Below are the code and all the weights of a small trained network. Each question names an input and a class and asks about switching units off, where a switched-off unit gives its printed mean instead of its output.

import numpy as np


def w(rows, s, z=0):
    codes = np.array(rows[::2]) - 128.0
    scale = np.full(codes.shape[1], s)
    scale[-1] = z or s
    return codes * scale


def norm(h):
    return h / np.sqrt((h * h).mean(-1, keepdims=True) + 1e-5)


def f(y):
    return y / 2 * (1 + np.tanh(0.7978845608 * (y + 0.044715 * y**3)))


def log_softmax(a):
    a = a - a.max(-1, keepdims=True)
    return a - np.log(np.exp(a).sum(-1, keepdims=True))


def net(x, mask):
    res = np.array(x, float).reshape(1, 2) / 4 @ E
    u = 0
    for l in range(2):
        y = f(norm(res) @ A[l][:, :-1].T + A[l][:, -1])
        res = res + np.where(mask[u : u + 16], y, B[l][:, -1]) @ B[l][:, :-1]
        u += 16
    return log_softmax(norm(res)[-1] @ U[:, :-1].T + U[:, -1])


A, B = {}, {}
E = w([
[236,186,36,186,212,51],'x0',
[97,80,45,63,19,7],'x1',
],0.002)
A[0] = w([
[226,41,130,2,186,157,128],'0.n0',
[131,183,180,151,92,93,128],'0.n1',
[117,94,56,221,75,189,127],'0.n2',
[89,133,132,146,147,111,129],'0.n3',
[237,133,97,5,114,199,110],'0.n4',
[182,192,125,174,24,179,12],'0.n5',
[84,142,171,192,209,141,90],'0.n6',
[149,97,154,56,185,102,125],'0.n7',
[106,96,107,55,210,129,127],'0.n8',
[25,105,88,158,126,25,88],'0.n9',
[231,99,141,70,101,161,115],'0.n10',
[249,111,100,66,181,118,61],'0.n11',
[69,207,129,148,111,108,119],'0.n12',
[97,152,53,163,94,185,125],'0.n13',
[168,111,166,61,65,181,72],'0.n14',
[108,133,86,189,91,155,3],'0.n15',
],0.0034,0.0038)
B[0] = w([
[128,131,136,134,129,121,129],'0.n0',
[128,125,128,126,127,127,128],'0.n1',
[128,126,121,129,128,136,126],'0.n2',
[130,116,124,132,127,131,130],'0.n3',
[117,127,115,128,137,133,102],'0.n4',
[112,66,138,46,183,89,9],'0.n5',
[190,98,114,36,95,119,166],'0.n6',
[122,145,126,120,134,127,124],'0.n7',
[131,135,143,130,128,117,127],'0.n8',
[198,122,155,63,146,167,160],'0.n9',
[131,132,146,129,127,113,108],'0.n10',
[2,124,175,171,146,102,112],'0.n11',
[133,131,145,124,127,118,114],'0.n12',
[130,122,127,130,126,131,123],'0.n13',
[57,159,115,197,198,58,93],'0.n14',
[88,36,148,47,217,103,2],'0.n15',
],0.0075,0.0012)
A[1] = w([
[115,92,89,66,118,71,34],'1.n0',
[114,136,166,77,118,135,70],'1.n1',
[120,113,88,143,236,51,73],'1.n2',
[113,158,138,121,125,115,102],'1.n3',
[142,140,135,106,116,119,94],'1.n4',
[107,140,119,137,131,112,102],'1.n5',
[121,126,147,144,147,122,82],'1.n6',
[133,68,95,42,116,56,57],'1.n7',
[108,93,104,116,125,92,108],'1.n8',
[135,91,115,133,117,120,2],'1.n9',
[111,105,107,111,132,151,30],'1.n10',
[84,117,175,93,116,145,113],'1.n11',
[161,90,181,91,250,197,94],'1.n12',
[139,130,112,144,207,51,53],'1.n13',
[155,131,125,111,158,110,87],'1.n14',
[2,73,184,98,151,134,66],'1.n15',
],0.0073,0.0011)
B[1] = w([
[155,213,181,73,103,126,144],'1.n0',
[161,138,69,184,156,83,102],'1.n1',
[116,66,66,226,73,149,134],'1.n2',
[169,104,126,137,143,166,125],'1.n3',
[79,136,169,165,166,171,154],'1.n4',
[206,102,137,130,151,201,104],'1.n5',
[108,143,84,85,45,92,75],'1.n6',
[177,224,189,69,74,157,198],'1.n7',
[146,178,203,139,173,221,73],'1.n8',
[119,187,154,152,183,160,67],'1.n9',
[165,182,108,163,147,76,48],'1.n10',
[141,138,75,220,143,98,148],'1.n11',
[176,254,200,27,46,127,249],'1.n12',
[101,112,84,230,83,132,139],'1.n13',
[57,148,155,182,69,123,95],'1.n14',
[129,64,34,255,75,146,186],'1.n15',
],0.0087,0.0012)
U = w([
[179,238,183,71,73,155,222],'0',
[124,98,53,254,87,142,222],'1',
[116,19,124,44,188,147,221],'2',
[87,146,148,142,177,113,9],'3',
[87,152,149,148,202,108,7],'4',
[86,151,140,140,183,101,2],'5',
[115,145,132,137,198,105,30],'6',
[111,146,141,143,204,94,4],'7',
],0.012,0.0036)

Each question gives the input, the list of numbers given to net, and the class t.
The units are the neurons (one row each of A and B). Each row of codes is followed by its name. A weight is (code - 128) times the scale printed after its matrix; where a second scale follows, it is the last column's (A, B and U).
mask holds one flag per neuron, layer by layer. A switched-off neuron (its flag False) gives its mean, the last column of its row in B, instead of its output. The means were averaged over made-up inputs and are rounded, as every weight is.
A unit's drop is (log p(t) with every unit on - log p(t) with that unit switched off) / (log p(t) with every unit on - log p(t) with every unit switched off).
unit that matters most: the unit with the biggest drop
k most important neurons: the k neurons with the biggest drops, biggest first
top k neurons in layer l: the k neurons of layer l with the biggest drops, biggest first
drop when u is switched off: that unit's drop, to one decimal
input [4,-3], class 1: unit that matters most => 0.n9
input [-7,6], class 1: 4 most important neurons => 0.n6, 1.n15, 1.n11, 1.n12
input [-3,0], class 2: 3 most important neurons => 0.n11, 1.n12, 0.n14
input [3,3], class 2: 2 most important neurons => 0.n6, 0.n14
input [0,-3], class 2: 2 most important neurons => 0.n9, 1.n7
input [3,-2], class 2: 2 most important neurons => 0.n14, 1.n12
input [-3,-3], class 2: top 2 neurons in layer 0 => 0.n9, 0.n11
input [6,-5], class 1: top 4 neurons in layer 1 => 1.n13, 1.n7, 1.n2, 1.n0
input [-2,3], class 2: 2 most important neurons => 0.n6, 1.n12
input [-3,-2], class 2: 2 most important neurons => 0.n11, 1.n12
input [1,-3], class 2: top 2 neurons in layer 0 => 0.n9, 0.n6
input [-1,-3], class 2: 3 most important neurons => 0.n9, 1.n7, 1.n12
input [0,1], class 2: top 2 neurons in layer 1 => 1.n7, 1.n12
input [-5,3], class 1: unit that matters most => 0.n6
input [-6,-4], class 1: drop when 0.n9 is switched off => 0.2
input [-1,0], class 2: drop when 1.n7 is switched off => 0.1
input [-1,2], class 2: drop when 1.n12 is switched off => 0.1
